Below are the code and all the weights of a small trained network. Each question names an input and a class and asks about switching units off, where a switched-off unit gives its printed mean instead of its output.

import numpy as np


def w(rows, s, z=0):
    codes = np.array(rows[::2]) - 128.0
    scale = np.full(codes.shape[1], s)
    scale[-1] = z or s
    return codes * scale


def norm(h):
    return h / np.sqrt((h * h).mean(-1, keepdims=True) + 1e-5)


def f(y):
    return y / 2 * (1 + np.tanh(0.7978845608 * (y + 0.044715 * y**3)))


def log_softmax(a):
    a = a - a.max(-1, keepdims=True)
    return a - np.log(np.exp(a).sum(-1, keepdims=True))


def net(x, mask):
    res = np.array(x, float).reshape(1, 3) / 4 @ E
    u = 0
    for l in range(2):
        y = f(norm(res) @ A[l][:, :-1].T + A[l][:, -1])
        res = res + np.where(mask[u : u + 5], y, B[l][:, -1]) @ B[l][:, :-1]
        u += 5
    return log_softmax(norm(res)[-1] @ U[:, :-1].T + U[:, -1])


A, B = {}, {}
E = w([
[139,169,200,254],'x0',
[106,242,189,55],'x1',
[220,142,215,78],'x2',
],0.00069)
A[0] = w([
[159,168,194,47,54],'0.n0',
[98,105,162,255,6],'0.n1',
[69,146,68,100,25],'0.n2',
[143,169,233,236,40],'0.n3',
[91,204,184,119,86],'0.n4',
],0.0042,0.0019)
B[0] = w([
[107,193,43,158,185],'0.n0',
[64,170,7,136,174],'0.n1',
[2,166,170,86,108],'0.n2',
[44,3,93,217,251],'0.n3',
[206,106,117,150,176],'0.n4',
],0.0028,0.0014)
A[1] = w([
[179,184,130,66,128],'1.n0',
[69,218,109,180,17],'1.n1',
[178,197,249,241,33],'1.n2',
[158,14,24,109,136],'1.n3',
[254,51,130,179,1],'1.n4',
],0.0031,0.0013)
B[1] = w([
[160,77,94,181,155],'1.n0',
[159,52,212,48,105],'1.n1',
[102,211,162,127,125],'1.n2',
[173,225,212,174,245],'1.n3',
[42,93,200,4,148],'1.n4',
],0.003,0.0012)
U = w([
[117,104,132,94,1],'0',
[245,189,48,85,166],'1',
[13,112,52,13,139],'2',
[112,65,166,151,53],'3',
[59,92,75,254,175],'4',
[197,55,221,53,113],'5',
[111,195,245,134,148],'6',
],0.0089,0.0081)

Each question gives the input, the list of numbers given to net, and the class t.
The units are the neurons (one row each of A and B). Each row of codes is followed by its name. A weight is (code - 128) times the scale printed after its matrix; where a second scale follows, it is the last column's (A, B and U).
mask holds one flag per neuron, layer by layer. A switched-off neuron (its flag False) gives its mean, the last column of its row in B, instead of its output. The means were averaged over made-up inputs and are rounded, as every weight is.
A unit's drop is (log p(t) with every unit on - log p(t) with that unit switched off) / (log p(t) with every unit on - log p(t) with every unit switched off).
The circuit of an input: a set's keep is (log p(t) with only the set's units on - log p(t) with every unit switched off) / (log p(t) with every unit on - log p(t) with every unit switched off). Starting from all 10 units, units are removed one at a time, each time the one whose removal leaves the highest keep (on an exact tie, the one counted first), for as long as the keep stays at least 0.8.
circuit, biggest first: the units of the circuit, biggest drop first
unit that matters most: the unit with the biggest drop
k most important neurons: the k neurons with the biggest drops, biggest first
k most important neurons of layer l: the k neurons of layer l with the biggest drops, biggest first
drop of u: that unit's drop, to one decimal
input [-1,6,3], class 1: unit that matters most => 0.n0
input [-8,-7,2], class 5: circuit, biggest first => (0.n1; 1.n3; 1.n4)
input [-5,-4,2], class 5: circuit, biggest first => (0.n1; 0.n0)
input [-4,-1,-6], class 2: circuit, biggest first => (0.n2; 0.n3)
input [-1,-1,-7], class 2: circuit, biggest first => (0.n2; 0.n3; 1.n1)
input [-3,-2,-7], class 2: 4 most important neurons => (0.n2; 0.n3; 0.n4; 1.n0)
input [0,-8,4], class 5: circuit, biggest first => (1.n4; 0.n3)
input [1,3,-3], class 6: 2 most important neurons => (1.n2; 0.n1)
input [-2,2,-6], class 2: circuit, biggest first => (0.n2; 1.n3; 0.n3)
input [-5,-8,6], class 5: circuit, biggest first => (1.n4; 0.n1)
input [1,1,-8], class 2: circuit, biggest first => (0.n3; 1.n1; 1.n3)
input [-3,-3,0], class 5: 2 most important neurons => (0.n1; 0.n0)
input [3,0,5], class 4: 2 most important neurons => (0.n3; 0.n0)
input [1,4,-2], class 6: circuit, biggest first => (0.n1)
input [1,-1,-6], class 2: circuit, biggest first => (0.n2; 0.n3; 1.n1)
input [0,-1,4], class 6: 3 most important neurons => (1.n4; 0.n1; 1.n2)
input [-7,-1,3], class 1: 3 most important neurons => (0.n3; 1.n4; 1.n1)
input [-8,-6,-6], class 1: 3 most important neurons of layer 1 => (1.n4; 1.n3; 1.n0)
input [-3,7,7], class 1: circuit, biggest first => (0.n0; 1.n0)
input [1,-2,-5], class 2: unit that matters most => 0.n4
input [1,-1,4], class 6: 3 most important neurons => (1.n4; 1.n3; 0.n1)
input [-2,4,-2], class 1: 2 most important neurons of layer 0 => (0.n3; 0.n4)
input [-6,-8,6], class 5: 2 most important neurons => (1.n4; 0.n1)
input [-8,-1,0], class 1: 2 most important neurons of layer 1 => (1.n4; 1.n1)
input [-5,6,-1], class 1: 2 most important neurons of layer 1 => (1.n4; 1.n0)
input [-2,-7,-1], class 6: 2 most important neurons => (1.n3; 0.n3)
input [8,2,6], class 4: most important neuron of layer 0 => (0.n3)
input [3,4,-8], class 2: 2 most important neurons of layer 1 => (1.n3; 1.n1)
input [-2,1,-5], class 2: 3 most important neurons => (0.n2; 1.n3; 0.n3)
input [-3,8,-4], class 1: drop of 0.n1 => 0.2
